Below is a small trained network, with its code and all its weights. Each question gives an input and a class and asks what happens when units are switched off, that is, made to give their printed mean instead of their output.

import numpy as np


def w(rows, s, z=0):
    codes = np.array(rows[::2]) - 128.0
    scale = np.full(codes.shape[1], s)
    scale[-1] = z or s
    return codes * scale


def f(y):
    return y / 2 * (1 + np.tanh(0.7978845608 * (y + 0.044715 * y**3)))


def log_softmax(a):
    a = a - a.max(-1, keepdims=True)
    return a - np.log(np.exp(a).sum(-1, keepdims=True))


def net(x, mask):
    res = np.array(x, float).reshape(1, 3) / 4 @ E
    y = f(res @ A[0][:, :-1].T + A[0][:, -1])
    res = res + np.where(mask, y, B[0][:, -1]) @ B[0][:, :-1]
    return log_softmax(res[-1] @ U[:, :-1].T + U[:, -1])


A, B = {}, {}
E = w([
[117,213,237,122],'x0',
[254,113,128,108],'x1',
[141,30,165,18],'x2',
],0.0086)
A[0] = w([
[111,169,175,104,79],'N0',
[135,164,185,121,131],'N1',
[145,86,60,150,120],'N2',
[119,138,121,144,67],'N3',
[196,110,150,158,98],'N4',
[34,119,135,141,112],'N5',
[109,136,131,135,255],'N6',
[128,172,186,139,91],'N7',
[32,117,118,132,104],'N8',
[217,165,110,112,84],'N9',
[34,135,127,116,87],'N10',
[150,177,101,184,95],'N11',
[251,129,157,157,133],'N12',
[137,168,177,122,110],'N13',
[182,152,110,106,126],'N14',
[102,34,189,49,82],'N15',
[151,202,72,211,111],'N16',
[125,113,157,75,76],'N17',
[129,139,206,111,110],'N18',
[137,177,184,123,130],'N19',
[136,167,96,151,81],'N20',
[157,109,76,128,156],'N21',
[152,199,88,142,87],'N22',
[220,160,113,128,91],'N23',
[99,82,36,143,96],'N24',
[140,145,121,206,110],'N25',
[128,148,177,129,115],'N26',
[153,102,136,89,75],'N27',
[111,120,134,144,75],'N28',
],0.015,0.0094)
B[0] = w([
[150,76,112,190,166],'N0',
[180,134,123,158,194],'N1',
[199,125,130,185,196],'N2',
[111,68,118,164,118],'N3',
[88,109,147,164,169],'N4',
[66,124,187,160,211],'N5',
[144,254,177,18,254],'N6',
[167,93,129,166,182],'N7',
[70,111,194,169,209],'N8',
[68,94,156,184,189],'N9',
[65,99,170,182,197],'N10',
[122,66,92,106,192],'N11',
[73,169,206,124,253],'N12',
[167,112,118,175,178],'N13',
[108,139,156,137,170],'N14',
[109,55,62,41,252],'N15',
[121,91,87,34,252],'N16',
[119,58,84,138,159],'N17',
[177,106,117,152,191],'N18',
[188,131,135,158,202],'N19',
[124,52,105,146,149],'N20',
[169,162,152,126,191],'N21',
[117,59,95,126,173],'N22',
[70,101,164,174,194],'N23',
[219,94,141,221,209],'N24',
[122,82,93,103,187],'N25',
[158,119,121,156,164],'N26',
[109,87,116,141,154],'N27',
[111,81,123,167,116],'N28',
],0.037,0.0086)
U = w([
[145,55,121,48,116],'0',
[76,129,207,159,116],'1',
[245,120,151,169,115],'2',
[161,221,146,55,254],'3',
[129,167,92,157,91],'4',
[137,145,100,133,88],'5',
],0.012,0.0092)

Each question gives the input, the list of numbers given to net, and the class t.
The units are the neurons (one row each of A and B). Each row of codes is followed by its name. A weight is (code - 128) times the scale printed after its matrix; where a second scale follows, it is the last column's (A, B and U).
mask holds one flag per neuron, in row order. A switched-off neuron (its flag False) gives its mean, the last column of its row in B, instead of its output. The means were averaged over made-up inputs and are rounded, as every weight is.
A unit's drop is (log p(t) with every unit on - log p(t) with that unit switched off) / (log p(t) with every unit on - log p(t) with every unit switched off).
unit that matters most: the unit with the biggest drop
top k neurons: the k neurons with the biggest drops, biggest first
drop when u is switched off: that unit's drop, to one decimal
input [-7,-2,6], class 2: top 3 neurons	N24, N2, N16
input [0,5,4], class 1: top 2 neurons	N16, N12
input [-4,-5,-5], class 0: unit that matters most	N16
input [-4,-2,0], class 2: top 2 neurons	N24, N12
input [-3,-4,-4], class 0: top 3 neurons	N16, N12, N23
input [-7,-4,-5], class 2: top 2 neurons	N24, N2
input [-5,-4,2], class 2: top 2 neurons	N24, N12
input [-2,-3,-1], class 3: drop when N23 is switched off	0.1
input [3,2,-1], class 3: drop when N24 is switched off	0.2
input [7,-5,8], class 0: drop when N15 is switched off	9.0
